[[-2.80  1.83  3.13  1.73 -0.72  2.60 -0.50  2.39 -3.51  1.86]
 [-2.12  2.09  3.04  0.44  0.43  2.65  0.06  2.60 -3.41  2.40]
 [ 3.41  0.55  0.03 -2.32  2.10 -2.89  0.43  0.91  3.64 -1.60]
 [ 0.25  2.34  3.35 -0.10  0.80  0.02 -0.12  3.17 -0.42  0.43]
 [ 4.32 -3.49 -5.75 -1.12  0.49 -0.95  3.85 -4.94  0.00  1.05]
 [-4.91  2.48  3.67  1.22 -0.01  4.97 -0.47  2.23 -5.28  2.70]
 [ 0.67 -1.11 -1.88 -1.83  0.67 -2.06 -1.26 -0.76  3.35 -1.50]
 [-0.28  1.26  1.90  0.74 -0.03  1.04  0.56  1.00 -1.50  0.44]
 [ 2.23 -1.90 -2.77 -0.74 -0.23 -2.56  0.02 -2.01  3.00 -1.62]]
=>
[[-4.91  2.48  3.67  1.22 -0.01  4.97 -0.47  2.23 -5.28  2.70]
 [ 0.25  2.34  3.35 -0.10  0.80  0.02 -0.12  3.17 -0.42  0.43]
 [-2.80  1.83  3.13  1.73 -0.72  2.60 -0.50  2.39 -3.51  1.86]
 [-2.12  2.09  3.04  0.44  0.43  2.65  0.06  2.60 -3.41  2.40]
 [-0.28  1.26  1.90  0.74 -0.03  1.04  0.56  1.00 -1.50  0.44]
 [ 3.41  0.55  0.03 -2.32  2.10 -2.89  0.43  0.91  3.64 -1.60]
 [ 0.67 -1.11 -1.88 -1.83  0.67 -2.06 -1.26 -0.76  3.35 -1.50]
 [ 2.23 -1.90 -2.77 -0.74 -0.23 -2.56  0.02 -2.01  3.00 -1.62]
 [ 4.32 -3.49 -5.75 -1.12  0.49 -0.95  3.85 -4.94  0.00  1.05]]

[[-2.63  4.20 -1.81  1.35  5.09  0.10  3.91  3.98  3.88  2.67]
 [-1.07  3.54 -0.50  1.64  3.75  1.76  2.22  2.28  2.15  1.45]
 [ 1.30  0.98 -0.76  1.00  0.17  2.97 -1.16 -1.58 -1.32 -0.94]
 [ 2.51 -1.01  4.79  0.25 -1.64  1.30 -1.50 -1.20 -1.54 -0.98]
 [ 0.83 -3.62  0.01 -1.69 -4.47  3.58 -3.25 -3.37 -3.11 -1.94]]
=>
[[ 2.51 -1.01  4.79  0.25 -1.64  1.30 -1.50 -1.20 -1.54 -0.98]
 [ 0.83 -3.62  0.01 -1.69 -4.47  3.58 -3.25 -3.37 -3.11 -1.94]
 [-1.07  3.54 -0.50  1.64  3.75  1.76  2.22  2.28  2.15  1.45]
 [ 1.30  0.98 -0.76  1.00  0.17  2.97 -1.16 -1.58 -1.32 -0.94]
 [-2.63  4.20 -1.81  1.35  5.09  0.10  3.91  3.98  3.88  2.67]]

[[0.21 0.56 0.31 0.06 0.35 1.78 2.13 2.92 1.92 0.66 0.16 0.95 0.28 0.57
  0.84 0.27]
 [0.30 0.30 0.40 0.29 0.35 0.35 0.38 0.58 0.51 0.32 0.26 0.53 0.32 0.34
  0.33 0.40]
 [0.27 0.84 0.36 0.21 0.33 0.65 0.76 0.32 0.16 0.70 0.35 0.21 0.22 0.36
  0.32 0.26]
 [0.49 0.09 0.48 1.16 0.35 0.07 0.06 0.28 0.39 0.07 0.26 1.65 0.76 0.17
  0.32 0.91]
 [0.30 0.47 0.51 0.24 0.25 0.47 0.73 1.17 0.43 0.50 0.24 0.87 0.34 0.32
  0.55 0.30]
 [0.64 0.16 0.70 6.04 0.36 0.04 0.03 0.04 0.03 0.12 0.47 0.47 0.64 0.09
  0.21 0.76]]
=>
[[0.64 0.16 0.70 6.04 0.36 0.04 0.03 0.04 0.03 0.12 0.47 0.47 0.64 0.09
  0.21 0.76]
 [0.30 0.47 0.51 0.24 0.25 0.47 0.73 1.17 0.43 0.50 0.24 0.87 0.34 0.32
  0.55 0.30]
 [0.49 0.09 0.48 1.16 0.35 0.07 0.06 0.28 0.39 0.07 0.26 1.65 0.76 0.17
  0.32 0.91]
 [0.30 0.30 0.40 0.29 0.35 0.35 0.38 0.58 0.51 0.32 0.26 0.53 0.32 0.34
  0.33 0.40]
 [0.27 0.84 0.36 0.21 0.33 0.65 0.76 0.32 0.16 0.70 0.35 0.21 0.22 0.36
  0.32 0.26]
 [0.21 0.56 0.31 0.06 0.35 1.78 2.13 2.92 1.92 0.66 0.16 0.95 0.28 0.57
  0.84 0.27]]

[[ 0.27  0.63  3.01 -0.82 -0.52 -0.30]
 [-1.39 -1.87  2.15 -0.20 -1.03 -2.68]
 [ 0.96  3.88 -3.10  0.59  3.24  4.37]
 [ 1.09  0.51 -1.78  1.53 -1.43 -1.42]
 [-0.46 -0.26 -0.92 -0.01  1.69  0.76]]
=>
[[ 0.27  0.63  3.01 -0.82 -0.52 -0.30]
 [-1.39 -1.87  2.15 -0.20 -1.03 -2.68]
 [-0.46 -0.26 -0.92 -0.01  1.69  0.76]
 [ 1.09  0.51 -1.78  1.53 -1.43 -1.42]
 [ 0.96  3.88 -3.10  0.59  3.24  4.37]]

[[-0.99  0.00 -1.10  2.72 -3.40  0.75 -0.56 -1.02 -3.43  2.37 -1.48 -0.84
  -1.83 -2.50  0.94 -2.57]
 [ 2.09 -0.37 -1.03 -4.32  4.00  1.06  1.57  2.90 -1.71 -1.11  2.13 -2.30
   0.69  2.17  1.05  1.89]
 [-1.28 -2.10 -0.85 -3.11 -0.30  1.61 -0.75  2.15 -1.64  0.06 -1.14 -1.69
   0.60  2.09  1.70 -0.67]
 [-2.06 -0.52  0.30  1.98 -3.48  0.43 -1.64 -0.02  2.04  1.63 -2.85  1.74
   0.27 -0.13  1.08 -2.01]
 [-3.99 -2.87  2.27 -1.60 -2.03 -0.35 -3.04 -0.32  2.44 -2.93 -1.53  0.94
   2.84  1.78 -0.72 -0.49]
 [-0.53 -0.70  1.58 -2.49  1.73 -1.13 -0.59  0.10  3.69 -2.93  0.63  1.13
   2.19  2.16 -1.46  1.76]]
=>
[[-3.99 -2.87  2.27 -1.60 -2.03 -0.35 -3.04 -0.32  2.44 -2.93 -1.53  0.94
   2.84  1.78 -0.72 -0.49]
 [-0.53 -0.70  1.58 -2.49  1.73 -1.13 -0.59  0.10  3.69 -2.93  0.63  1.13
   2.19  2.16 -1.46  1.76]
 [-2.06 -0.52  0.30  1.98 -3.48  0.43 -1.64 -0.02  2.04  1.63 -2.85  1.74
   0.27 -0.13  1.08 -2.01]
 [-1.28 -2.10 -0.85 -3.11 -0.30  1.61 -0.75  2.15 -1.64  0.06 -1.14 -1.69
   0.60  2.09  1.70 -0.67]
 [ 2.09 -0.37 -1.03 -4.32  4.00  1.06  1.57  2.90 -1.71 -1.11  2.13 -2.30
   0.69  2.17  1.05  1.89]
 [-0.99  0.00 -1.10  2.72 -3.40  0.75 -0.56 -1.02 -3.43  2.37 -1.48 -0.84
  -1.83 -2.50  0.94 -2.57]]

[[-2.92  2.04 -2.25  3.29  2.28 -1.43  1.86  1.75 -2.78]
 [ 0.56  0.42  1.84  1.26 -0.79 -3.88  3.88 -0.17  4.55]
 [-3.22 -1.97  0.21  1.01  1.99  4.87 -4.04 -1.95  1.10]
 [ 2.01 -2.48 -0.89 -1.45 -1.10  0.45  2.84  1.84  0.90]
 [-2.14 -2.27 -0.07  1.65  1.85  2.19 -0.88 -0.76  1.92]
 [-2.97 -0.46  1.79 -0.35  0.99  3.94 -4.77 -3.29  0.00]
 [-1.14 -0.86 -4.74  1.47  1.65  0.75  2.27  4.10 -3.55]
 [-1.73  1.55  2.65 -1.65 -0.56  0.89 -2.49 -3.26 -1.69]]
=>
[[-1.73  1.55  2.65 -1.65 -0.56  0.89 -2.49 -3.26 -1.69]
 [ 0.56  0.42  1.84  1.26 -0.79 -3.88  3.88 -0.17  4.55]
 [-2.97 -0.46  1.79 -0.35  0.99  3.94 -4.77 -3.29  0.00]
 [-3.22 -1.97  0.21  1.01  1.99  4.87 -4.04 -1.95  1.10]
 [-2.14 -2.27 -0.07  1.65  1.85  2.19 -0.88 -0.76  1.92]
 [ 2.01 -2.48 -0.89 -1.45 -1.10  0.45  2.84  1.84  0.90]
 [-2.92  2.04 -2.25  3.29  2.28 -1.43  1.86  1.75 -2.78]
 [-1.14 -0.86 -4.74  1.47  1.65  0.75  2.27  4.10 -3.55]]

[[-0.43  3.35  3.60  2.12 -0.85 -5.06 -1.50  1.67 -0.67 -0.35  0.36  1.24]
 [ 2.14  1.45  0.44  1.76  0.90  1.68  1.34  2.63 -2.40  4.57  1.64 -2.51]
 [-0.98 -0.86  3.28  1.69 -1.22 -3.20 -1.20  0.08 -4.58  0.13 -1.54  1.01]]
=>
[[-0.43  3.35  3.60  2.12 -0.85 -5.06 -1.50  1.67 -0.67 -0.35  0.36  1.24]
 [-0.98 -0.86  3.28  1.69 -1.22 -3.20 -1.20  0.08 -4.58  0.13 -1.54  1.01]
 [ 2.14  1.45  0.44  1.76  0.90  1.68  1.34  2.63 -2.40  4.57  1.64 -2.51]]
